X: [101 126 156 101 149 121 130 196  93  86  54 176 128 151 140 165  90 132
 137 142 164  94 140 113 139 148 139 176 133 161 163 125 147 103 167 155
  99 126 138 165 100 157 166  86 174 103 142 102 141  96]
Y: [115 162 139 129 103  92 132 128  67 208  98 193 150 150 152 122 135 129
 145 136 122 134 154  86 132 119 163 132 159  86 164 141 100 160 133  57
 142 143 137 117 126  94 131  71 170 114  93 113 153  83]
B: [ 91 157 165 110 140 109 139 169  78 115  61 193 137 152 156 144 114 140
 131 128 168 109 129  87 151 137 155 182 148 128 161 128 118 101 166 130
 103 132 139 161  95 121 151  75 185 112 139  96 136  80]
A: [121  97 136 101 146 128 117 207 102  91  63 161 125 148 124 173  73 122
 145 155 142  85 159 137 119 154 127 154 124 180 166 124 167 123 159 154
 107 124 138 154 114 183 174  94 156  98 132 115 153 111]
S: [110 110 146 101 150 125 124 204  98  86  57 170 126 149 133 170  79 127
 141 149 153  87 149 126 130 150 132 166 128 173 164 124 159 111 163 158
 103 124 139 161 105 173 172  93 165  99 139 109 147 103]
V: [138 133 117 130  94  95 116 136  76 220 111 175 147 150 133 129 121 117
 155 151  96 128 177 110 110 121 152 105 150 102 168 144 116 187 128  57
 146 140 136 101 144 120 139  79 149 110  80 126 166 101]
F: [130 147 126 130  96  94 123 129  72 219 108 182 148 150 143 125 128 122
 150 145 108 132 167  99 121 120 158 116 155  93 168 143 108 178 132  58
 145 142 137 106 138 106 134  73 157 112  84 121 161  93]
D: [127 150 128 130  97  92 126 130  72 217 107 185 149 151 144 123 130 123
 149 144 110 133 165  96 122 119 159 118 155  92 166 145 107 173 133  58
 142 143 138 107 135 103 133  72 159 113  86 119 159  91]
tail: [154 124]
[180 166 124 167 123 159 154 107 124 138 154 114 183 174  94 156  98 132
 115 153 111]
tail: [193 150 150 152]
[122 135 129 145 136 122 134 154  86 132 119 163 132 159  86 164 141 100
 160 133  57 142 143 137 117 126  94 131  71 170 114  93 113 153  83]
tail: [133  58 142 143]
[138 107 135 103 133  72 159 113  86 119 159  91]

vamid: [127 138 147 131  94 180 130 109 128 108 185 110 118 133 125 128  94 125
 140 134 144 130 128 157 134 121 118 122 127  84 144 133 140 106 126 134
 164 161 151 128 109]
kub: [125 119 133 132 142 134 107 124 133 145 161 116 112 133 121 120 117 109
 182 156 124  97  84 125 120 135  89 129 118  61 134 100 139  88 144 116
 129 148 155 147 133]
vupi: [133 129 123 108 146 102 112 125 114 146 137 136 156 135 153 135 154 116
 129 124 137 149 127  81 130 166  96 108 120 142 141  99 109 117 150 155
 100 139 105 141 152]
ranan: [141 133 144 111 134  61 123 128 122 131 132 168 113 139 134 155 142 123
 142 114 126 136 124 124 137 161 115 149 136 142 153 147 131  79 141 130
 138 125 171 111 144]
nobip: [136  96 143 147 125 131 142 130 129 110 142  85 138 122 151 145  86 103
 140 138 143 136 198 143 137 130 109 130 131  87 110 121 132  79 102 146
 121 178 118 150 106]
monu: [124 139 116 119 102 160 117 103 137 177 171 123  87 152 115 130 132 110
 146 151 132 123 128 139 115 148  98 102 142 129 131 104 149 106 120 127
 161 115 134 120 123]
bamez: [136  96 143 147 125 131 142 130 129 174 142  85 138 122 151 145  86 103
 140 138 143 136 198 143 137 130 109 130 108 145 123 158  98 150 108 123
 150 116 150 119 114]
Loler: [136  96 143 147 125 131 142 130 129 110 142  85 138 122 151 145  86 103
 140 138 143 136 198 143 137 130 109 130 137 145 123 158 118 150 108 123
 150 116 150 119 114]
suvip: [126 124 143 133 133 118 143 129 126 126 100 138 131 115 132 144 119 147
 122 117 125 126 143 145 130 103 144 128 137 145 123 158 118  65 150 123
  84 118  94 117 131]
tail: [144 119]
[147 122 117 125 126 143 145 130 103 144 128 137 145 123 158 118  65 150
 123  84 118  94 117 131]
tail: [106 120 127 161]
[115 134 120 123]
tail: [132  79]
[102 146 121 178 118 150 106]

Bak: [119 199 101  44 106 198 184  52 113  99 175 189  82  38  49  48  49 165
 177  46 181  89  92 116 156  41 189 200  38 127  46 174 124]
Safa: [115 123 120 119 119 123 123 120 118 119 125 122 119 120 120 121 120 115
 169  64 122 114 120 120 120 120 122 123 120 123 121 122 112]
Faba: [144 135 135 139 136 136 136 136 137 137 134 135 136 136 134 136 134 146
 136 135 135 148 135 135 141 136 135 134 137 136 135 138 152]
Lika: [ 49 100  44 146  43 119 118 120 117 118 171  76  52 131  85 158  85  92
  62  89  64 157  48  42 169 102  76 122 120 191 155 160 125]
dol: [123 124 127 125 127 123 123 128 126 127 124 124 127 127 128 127 128 120
 125 128 125 121 128 127 122 128 124 124 127 124 127 122 119]
Lokap: [131 129 129 130 129 130 130 129 129 129 129 129 129 129 129 129 129 131
 129 129 129 132 129 129 131 129 129 129 129 130 129 130 133]
subo: [105 136 135 139 110 124 126 111 109 109 130 118 110 116 113 120 113 111
 116 113 117 113 110 111 123 113 118 125 114 128 120 125 109]
banun: [125 187 107  67 112 187 178  70 118 107 171 179  93  61  67  70  67 165
 169  65 171 107 100 119 158  62 179 189  61 134  68 171 135]
ditev: [113 119 119 119 118 119 119 120 117 118 121 118 119 121 121 122 121 111
 118 121 119 113 120 119 117 121 118 120 120 121 122 118 109]
kapi: [127 128 128 127 128 128 128 128 128 128 128 128 128 128 128 128 128 127
 128 128 128 127 128 128 128 128 128 128 127 128 128 128 127]
goko: [ 53 106  46 146  45 128 159  78  45  47 176  81  53 130  84 158  84  98
  67  88  69 161  49  44 174 101  81 128 120 194 154 166 131]
tail: [134 136]
[134 146 136 135 135 148 135 135 141 136 135 134 137 136 135 138 152]
tail: [135 135 139]
[136 136 136 136 137 137 134 135 136 136 134 136 134 146 136 135 135 148
 135 135 141 136 135 134 137 136 135 138 152]
tail: [119 119 120 117 118]
[121 118 119 121 121 122 121 111 118 121 119 113 120 119 117 121 118 120
 120 121 122 118 109]
tail: [169  65]
[171 107 100 119 158  62 179 189  61 134  68 171 135]

N: [111 115 109 133 163  97]
L: [111 115 109 133 164  97]
C: [111 115 109 132 163  96]
tail: [115 109 132 163]
[96]
tail: [132 163]
[96]
asked: [111 115 109 132 163  96]
C
tail: [115 109 133 163]
[97]
tail: [109 132]
[163  96]
tail: [109 132 163]
[96]

nomid: [141 140 101 121 127 138 113 141 122 104 142 150 133 136 138 158 121 135
 124 121 119 150 152 125 129 153 136 109 132 136 105 120 116]
soso: [116 133 142 133 125 187 153 157 128 146 141 129 127 108 170 130 133 125
 114  81 134 121 113 118 127 105 142 127 103  93 134 134 128]
fopot: [131 133 142 132 125 187 131 133 134 106 127 151 139 122 132 108 126 133
 132 124 133 132 153 150 130 126 136 109 132 137 105 114 134]
Demuf: [139 127  96 129 124 187 131 133 127  80 108 137 131 110 135 114 138 131
 142  81 134 121 114 116 119 128 115 105 113 136 105 114 134]
tail: [ 81 134 121 114]
[116 119 128 115 105 113 136 105 114 134]
tail: [136 109 132 136 105]
[120 116]
tail: [133 142 132 125 187]
[131 133 134 106 127 151 139 122 132 108 126 133 132 124 133 132 153 150
 130 126 136 109 132 137 105 114 134]
tail: [113 118 127]
[105 142 127 103  93 134 134 128]
tail: [125 114  81 134]
[121 113 118 127 105 142 127 103  93 134 134 128]
tail: [125 187 131 133]
[134 106 127 151 139 122 132 108 126 133 132 124 133 132 153 150 130 126
 136 109 132 137 105 114 134]
tail: [131 133 127]
[ 80 108 137 131 110 135 114 138 131 142  81 134 121 114 116 119 128 115
 105 113 136 105 114 134]

nemu: [109 154 113 123 132 139 117  77 120 124  71  96]
mupor: [116 154 119 128 126 141 117  75 124 124  67  95]
pamus: [112 154 119 128 126 141 117  75 124 124  67  95]
pep: [108 148 119 128 128 144 118  75 123 124  67  96]
tam: [110 156 119 127 129 141 117  80 124 128  67  97]
sovok: [101 154 114 123 132 139 117  79 124 124  74  97]
Kes: [101 154 114 135 132 139 117  79 124 124  74  97]
belo: [117 158 119 124 128 142 117  75 124 121  67  94]
Rimo: [137 152 124  87 129 150 116  57 119 125  74  87]
nug: [101 154 114 123 132 139 117  79 124 121  67  91]
Zonep: [112 154 119 129 128 139 117  75 125 124  65  97]
tail: [154 113 123]
[132 139 117  77 120 124  71  96]
tail: [150 116  57]
[119 125  74  87]
asked: [108 148 119 128 128 144 118  75 123 124  67  96]
pep
tail: [158 119 124 128 142]
[117  75 124 121  67  94]

zufev: [145 120 158 125 130 133 128 127 117 138 132 122 116 129]
buzis: [156 141 141 128 130 133 127 126 149 138 129 122 136 136]
Pap: [145 120 158 125 140 127 130 127 149 130 140 123 126 112]
tail: [149 138]
[129 122 136 136]
tail: [127 149]
[130 140 123 126 112]
tail: [130 133 127]
[126 149 138 129 122 136 136]

pati: [148  77  36 158]
Nub: [148  78  36 114]
Muz: [148  77  37 158]
tail: [78 36]
[114]
tail: [77 37]
[158]
tail: [77 36]
[158]
tail: [148  77  36]
[158]
tail: [148  77  37]
[158]
asked: [148  78  36 114]
Nub
tail: [148  78  36]
[114]

